Below is a small trained network, with its code and all its weights. Each question gives an input and a class and asks what happens when units are switched off, that is, made to give their printed mean instead of their output.

import numpy as np


def w(rows, s, z=0):
    codes = np.array(rows[::2]) - 128.0
    scale = np.full(codes.shape[1], s)
    scale[-1] = z or s
    return codes * scale


def f(y):
    return y / 2 * (1 + np.tanh(0.7978845608 * (y + 0.044715 * y**3)))


def log_softmax(a):
    a = a - a.max(-1, keepdims=True)
    return a - np.log(np.exp(a).sum(-1, keepdims=True))


def net(x, mask):
    res = np.array(x, float).reshape(1, 4) / 4 @ E
    y = f(res @ A[0][:, :-1].T + A[0][:, -1])
    res = res + np.where(mask, y, B[0][:, -1]) @ B[0][:, :-1]
    return log_softmax(res[-1] @ U[:, :-1].T + U[:, -1])


A, B = {}, {}
E = w([
[45,37,98],'x0',
[194,102,4],'x1',
[188,208,39],'x2',
[254,126,168],'x3',
],0.0074)
A[0] = w([
[97,83,125,127],'N0',
[132,103,102,120],'N1',
[247,217,135,128],'N2',
[87,111,118,237],'N3',
[111,143,205,120],'N4',
[173,80,123,88],'N5',
[112,153,182,110],'N6',
[123,52,106,130],'N7',
[117,92,161,83],'N8',
[98,125,55,178],'N9',
[175,107,131,123],'N10',
[128,92,96,137],'N11',
[155,185,116,86],'N12',
[92,155,198,96],'N13',
[165,87,131,91],'N14',
[106,181,55,229],'N15',
[156,184,200,140],'N16',
[94,92,123,155],'N17',
[124,109,111,153],'N18',
[196,73,122,114],'N19',
[114,122,93,224],'N20',
[100,107,43,253],'N21',
[172,173,139,103],'N22',
[125,124,131,85],'N23',
[55,124,154,149],'N24',
[107,98,116,234],'N25',
[114,160,201,111],'N26',
[117,82,55,235],'N27',
[137,184,77,75],'N28',
],0.016,0.007)
B[0] = w([
[124,143,130,169],'N0',
[134,76,113,144],'N1',
[155,193,100,250],'N2',
[96,105,180,208],'N3',
[171,123,176,193],'N4',
[89,72,14,147],'N5',
[202,95,157,166],'N6',
[131,122,202,176],'N7',
[165,142,126,153],'N8',
[67,161,167,205],'N9',
[158,120,1,153],'N10',
[110,114,175,158],'N11',
[119,227,85,158],'N12',
[225,90,163,189],'N13',
[116,111,49,138],'N14',
[58,148,113,229],'N15',
[177,167,143,186],'N16',
[129,69,155,176],'N17',
[102,111,134,148],'N18',
[114,95,42,173],'N19',
[49,128,136,192],'N20',
[26,122,111,250],'N21',
[147,184,98,162],'N22',
[156,124,91,119],'N23',
[146,55,136,206],'N24',
[89,103,167,199],'N25',
[220,119,152,183],'N26',
[21,59,151,237],'N27',
[81,239,46,171],'N28',
],0.0075,0.011)
U = w([
[111,197,114,56],'0',
[159,1,5,138],'1',
[187,136,130,104],'2',
[74,82,169,254],'3',
[76,74,177,186],'4',
[190,31,204,53],'5',
],0.0099,0.0028)

Each question gives the input, the list of numbers given to net, and the class t.
The units are the neurons (one row each of A and B). Each row of codes is followed by its name. A weight is (code - 128) times the scale printed after its matrix; where a second scale follows, it is the last column's (A, B and U).
mask holds one flag per neuron, in row order. A switched-off neuron (its flag False) gives its mean, the last column of its row in B, instead of its output. The means were averaged over made-up inputs and are rounded, as every weight is.
A unit's drop is (log p(t) with every unit on - log p(t) with that unit switched off) / (log p(t) with every unit on - log p(t) with every unit switched off).
The circuit of an input: a set's keep is (log p(t) with only the set's units on - log p(t) with every unit switched off) / (log p(t) with every unit on - log p(t) with every unit switched off). Starting from the 12 units with the biggest drops (on a tie, the unit counted first), units are removed one at a time, each time the one whose removal leaves the highest keep (on an exact tie, the one counted first), for as long as the keep stays at least 0.8.
units of the circuit, in order: the units of the circuit, biggest drop first
top k neurons: the k neurons with the biggest drops, biggest first
drop of u: that unit's drop, to one decimal
input [-3,5,4,-5], class 0: units of the circuit, in order -> [N28]
input [-2,1,-1,2], class 1: units of the circuit, in order -> [N9 N7]
input [-6,5,-4,1], class 0: units of the circuit, in order -> [N24 N2]
input [-7,2,0,8], class 0: top 2 neurons -> [N2 N12]
input [-5,6,1,3], class 0: top 2 neurons -> [N2 N12]
input [-5,1,0,5], class 0: top 2 neurons -> [N2 N13]
input [-6,4,-4,6], class 1: top 3 neurons -> [N19 N10 N5]
input [-1,3,7,6], class 0: drop of N2 -> 0.2
input [3,-2,-4,-2], class 5: drop of N15 -> 0.1
input [-7,7,-1,0], class 0: drop of N27 -> 0.0
